Each row has a name. Each question is about the rows just above it.

S: [105 101 82 103 93]
V: [108 103 68 104 104]
J: [111 104 52 104 115]
W: [103 105 65 108 84]
B: [111 105 66 101 116]
K: [116 105 103 101 117]
U: [108 105 73 101 116]
Q: [106 107 64 104 107]
D: [110 109 52 105 110]
F: [85 85 185 91 82]
G: [112 117 65 101 119]
Shared by Q and V: | [104]
Which value is in both K and V? | [103]
Which value is in both V and K? | [103]
The one value in D and B: | [105]
Which value is in both J and B? | [111]

T: [58 118 155 133 75 51 72 123 144 127 80 42 74 121 156 132 73 47 65 121 154 133 70 46 64 132 148 129 68 61 69 125 156 133 74 21 131 157 152 122 73 53 79 128 154 114]
Y: [133 72 36 77 124 152 122 68 51 74 120 154 125 78 50 67 126 157 127 76 51 76 131 155 119 68 59 79 135 162 120 58 45 80 126 145 116 74 59 80 134 164 117 70 48 91]
X: [117 67 49 86 140 148 111 62 49 87 141 150 116 61 34 80 144 156 114 63 55 86 136 146 115 65 53 90 141 147 110 64 38 88 143 161 107 60 49 93 150 160 104 56 61 101]
H: [43 72 129 142 131 77 62 70 125 139 128 66 38 70 127 158 136 77 46 70 137 161 135 73 54 76 128 157 124 67 57 74 128 165 119 64 50 77 132 164 120 66 59 81 135 150]
M: [117 157 132 83 43 73 123 157 135 76 54 71 128 144 123 79 50 69 119 165 126 67 46 62 131 151 131 74 50 76 123 158 135 75 52 82 134 157 124 67 47 79 129 155 116 67]
R: [91 132 150 109 61 44 95 144 150 105 58 48 94 141 144 107 52 47 96 144 147 103 50 54 88 151 149 100 57 65 101 150 143 100 53 63 103 146 144 97 44 50 106 156 136 92]
Z: [126 152 136 70 42 72 137 157 130 78 38 74 132 152 123 73 46 78 125 155 127 64 44 69 133 166 122 67 43 80 133 150 122 74 44 82 127 156 122 68 44 85 132 154 118 61]
P: [148 117 71 36 79 131 147 119 69 52 77 139 158 116 61 38 88 135 156 117 60 54 84 137 150 116 58 49 88 140 50 115 58 47 88 149 153 108 52 50 90 136 153 114 87 54]
L: [47 102 152 152 98 56 54 103 154 144 101 52 58 101 152 151 98 46 56 107 149 150 98 46 54 106 156 149 90 54 62 104 155 138 90 46 65 112 151 147 89 56 56 109 154 133]
C: [108 150 139 92 44 60 114 151 129 88 49 58 114 153 137 88 47 67 115 162 141 84 52 69 114 147 128 82 44 69 120 146 141 81 50 66 122 151 137 77 55 72 121 147 134 70]
Whose row is [43 72 129 142 131 77 62 70 125 139 128 66 38 70 127 158 136 77 46 70 137 161 135 73 54 76 128 157 124 67 57 74 128 165 119 64 50 77 132 164 120 66 59 81 135 150]? | H
Whose row is [117 67 49 86 140 148 111 62 49 87 141 150 116 61 34 80 144 156 114 63 55 86 136 146 115 65 53 90 141 147 110 64 38 88 143 161 107 60 49 93 150 160 104 56 61 101]? | X
Whose row is [91 132 150 109 61 44 95 144 150 105 58 48 94 141 144 107 52 47 96 144 147 103 50 54 88 151 149 100 57 65 101 150 143 100 53 63 103 146 144 97 44 50 106 156 136 92]? | R
[47 102 152 152 98 56 54 103 154 144 101 52 58 101 152 151 98 46 56 107 149 150 98 46 54 106 156 149 90 54 62 104 155 138 90 46 65 112 151 147 89 56 56 109 154 133] is in which row? | L
Whose row is [126 152 136 70 42 72 137 157 130 78 38 74 132 152 123 73 46 78 125 155 127 64 44 69 133 166 122 67 43 80 133 150 122 74 44 82 127 156 122 68 44 85 132 154 118 61]? | Z

Bisi: [165 111 111 67 89 77 58 100 101 114 95 120 56 78 94 99 103 86 62 56 131 103 71 55 155 60 93 89 125 123 161 68 48 68 94 125 129 54 87 49 127 141 95 83]
kasa: [136 119 108 54 140 54 67 125 132 111 68 106 100 113 126 119 112 105 56 35 39 111 55 64 93 122 88 130 100 154 100 72 57 80 95 149 112 98 113 129 119 72 96 82]
lokin: [146 130 72 102 74 76 86 153 79 144 87 54 103 75 98 71 131 90 114 66 118 87 101 81 88 49 119 111 132 136 140 86 81 80 113 89 129 93 89 51 123 70 57 55]
sebuv: [125 105 93 136 109 72 67 111 92 91 105 79 83 87 81 81 105 101 99 89 91 72 112 72 86 46 54 127 102 133 128 57 91 94 169 77 125 95 122 37 124 89 54 99]
kigi: [118 88 161 37 85 79 78 70 96 90 40 80 77 113 100 107 85 87 60 73 142 149 76 109 128 83 95 84 63 110 109 89 64 60 79 156 132 91 127 81 55 127 110 137]
lorod: [111 111 95 104 66 87 116 70 136 111 124 118 135 77 117 73 155 47 108 114 155 149 82 76 70 40 140 69 91 68 168 36 64 120 114 112 115 91 79 88 117 138 80 79]
vop: [111 111 85 104 66 87 116 90 136 111 124 63 135 77 81 73 155 47 108 114 155 94 82 76 70 40 140 69 91 68 87 36 51 120 114 112 115 91 56 88 117 138 80 79]
seno: [125 105 93 136 109 72 67 111 92 91 105 79 83 87 81 81 105 101 99 89 91 72 112 72 86 46 54 127 102 133 128 57 91 94 169 77 101 131 83 10 157 90 81 79]
[125 105 93 136 109 72 67 111 92 91 105 79 83 87 81 81 105 101 99 89 91 72 112 72 86 46 54 127 102 133 128 57 91 94 169 77 101 131 83 10 157 90 81 79] is in which row? | seno
The row with [118 88 161 37 85 79 78 70 96 90 40 80 77 113 100 107 85 87 60 73 142 149 76 109 128 83 95 84 63 110 109 89 64 60 79 156 132 91 127 81 55 127 110 137] is | kigi
Whose row is [165 111 111 67 89 77 58 100 101 114 95 120 56 78 94 99 103 86 62 56 131 103 71 55 155 60 93 89 125 123 161 68 48 68 94 125 129 54 87 49 127 141 95 83]? | Bisi
Which row holds [111 111 85 104 66 87 116 90 136 111 124 63 135 77 81 73 155 47 108 114 155 94 82 76 70 40 140 69 91 68 87 36 51 120 114 112 115 91 56 88 117 138 80 79]? | vop
Which row holds [125 105 93 136 109 72 67 111 92 91 105 79 83 87 81 81 105 101 99 89 91 72 112 72 86 46 54 127 102 133 128 57 91 94 169 77 125 95 122 37 124 89 54 99]? | sebuv

E: [112 48 127 113 143]
N: [47 83 127 112 160]
A: [112 112 128 48 136]
Which value is in both A and N? | [112]
Shared by N and A: | [112]
[112 48 127 113 143] is in which row? | E
Which row holds [47 83 127 112 160]? | N
Whose row is [112 112 128 48 136]? | A

gav: [87 157 98 63 82]
sul: [120 40 102 129 138]
Dofem: [107 109 102 121 125]
Zofiv: [98 97 98 98 156]
vap: [98 97 98 98 111]
ketin: [110 50 105 115 125]
suker: [97 106 102 121 109]
mup: [97 90 103 85 124]
vif: [113 21 64 97 158]
The one value in vap and mup: | [97]
The one value in gav and Zofiv: | [98]
The one value in Zofiv and vif: | [97]
The one value in Zofiv and mup: | [97]

lados: [160 165 107 168 106 100 85 106 113 87 99 60 56 98 156 103 94 19 123 119 145 175]
Gibug: [86 94 140 115 119 119 127 135 140 103 122 14 12 60 162 128 127 168 78 146 75 75]
Sota: [151 174 137 18 175 171 135 95 115 108 176 118 134 86 110 183 163 66 190 74 120 147]
The one value in Sota and lados: | [175]
The one value in lados and Sota: | [175]
Where do [86 94 140 115 119 119 127 135 140 103 122 14 12 60 162 128 127 168 78 146 75 75] appear? | Gibug
Which row holds [160 165 107 168 106 100 85 106 113 87 99 60 56 98 156 103 94 19 123 119 145 175]? | lados
Whose row is [151 174 137 18 175 171 135 95 115 108 176 118 134 86 110 183 163 66 190 74 120 147]? | Sota

gobed: [116 97 116 25]
nepe: [187 98 107 117]
ziz: [169 97 116 63]
dag: [185 97 114 25]
Whose row is [116 97 116 25]? | gobed
Whose row is [169 97 116 63]? | ziz

vanun: [102 31 108 143 18 30 46 146 80 130 43 157 120 94 42 14 15 56 46 134 73 105 47 43 67 103 58 73 181 155 48 44 32 11 7]
Petiz: [94 179 171 169 23 78 64 165 181 27 184 159 163 76 129 46 159 170 36 68 24 37 2 55 7 32 70 114 126 184 151 176 138 183 126]
Kupal: [198 190 187 153 74 191 134 91 115 8 70 100 132 116 174 96 143 90 55 38 125 60 103 157 94 140 123 29 93 92 80 135 122 191 176]
lilur: [36 180 86 14 58 107 65 155 153 74 140 87 111 85 22 115 7 18 70 29 194 114 104 76 16 40 94 109 125 141 119 74 152 113 8]
tupag: [198 190 187 153 190 33 134 91 115 8 70 100 132 116 174 96 133 90 55 38 47 60 154 157 94 140 123 29 93 92 80 173 122 191 104]
Whose row is [94 179 171 169 23 78 64 165 181 27 184 159 163 76 129 46 159 170 36 68 24 37 2 55 7 32 70 114 126 184 151 176 138 183 126]? | Petiz
Whose row is [36 180 86 14 58 107 65 155 153 74 140 87 111 85 22 115 7 18 70 29 194 114 104 76 16 40 94 109 125 141 119 74 152 113 8]? | lilur
[198 190 187 153 190 33 134 91 115 8 70 100 132 116 174 96 133 90 55 38 47 60 154 157 94 140 123 29 93 92 80 173 122 191 104] is in which row? | tupag
[198 190 187 153 74 191 134 91 115 8 70 100 132 116 174 96 143 90 55 38 125 60 103 157 94 140 123 29 93 92 80 135 122 191 176] is in which row? | Kupal

nulu: [142 99 122 85 117 117 110 95 95 74 80 108 75 88 131 117 43 121]
nuda: [135 94 124 71 119 110 75 89 89 92 70 105 80 87 131 118 56 119]
situn: [97 115 153 74 112 107 73 85 98 112 81 73 66 59 150 85 51 77]
kolo: [134 83 126 68 128 113 73 93 87 88 70 93 79 85 126 117 52 122]
Sidu: [116 104 123 111 106 111 82 80 85 102 88 92 74 97 126 97 31 117]
nuru: [141 97 133 60 113 114 64 87 86 87 76 94 74 96 134 114 48 114]
negi: [145 72 112 77 119 94 88 116 69 112 69 118 98 96 138 115 50 115]
motoz: [137 109 130 67 107 118 91 96 84 107 116 99 69 104 140 111 61 141]
dop: [140 99 108 70 131 115 77 81 117 59 71 94 83 65 132 127 67 109]
vil: [151 123 118 57 98 113 44 77 118 86 77 115 81 113 117 93 31 146]
tas: [139 76 130 52 111 120 81 88 71 74 93 112 68 86 130 113 24 113]
Shared by nuru and dop: | [94]
Whose row is [97 115 153 74 112 107 73 85 98 112 81 73 66 59 150 85 51 77]? | situn
Which value is in both nuda and tas? | [71]
Which value is in both vil and motoz? | [118]
Shared by vil and nulu: | [117]
Which row holds [145 72 112 77 119 94 88 116 69 112 69 118 98 96 138 115 50 115]? | negi

Dasof: [55 84 145 164 31 123 113 94 103 56 113 53]
kot: [130 83 85 35 122 114 75 120 113 72 91 117]
sala: [135 123 79 3 125 72 94 111 140 79 92 172]
zata: [96 92 91 90 28 104 76 78 54 161 81 114]
sog: [50 102 114 158 49 94 113 131 99 42 86 49]
pemo: [103 63 104 112 106 104 68 103 104 100 85 107]
Which value is in both pemo and zata? | [104]
Which value is in both Dasof and kot? | [113]

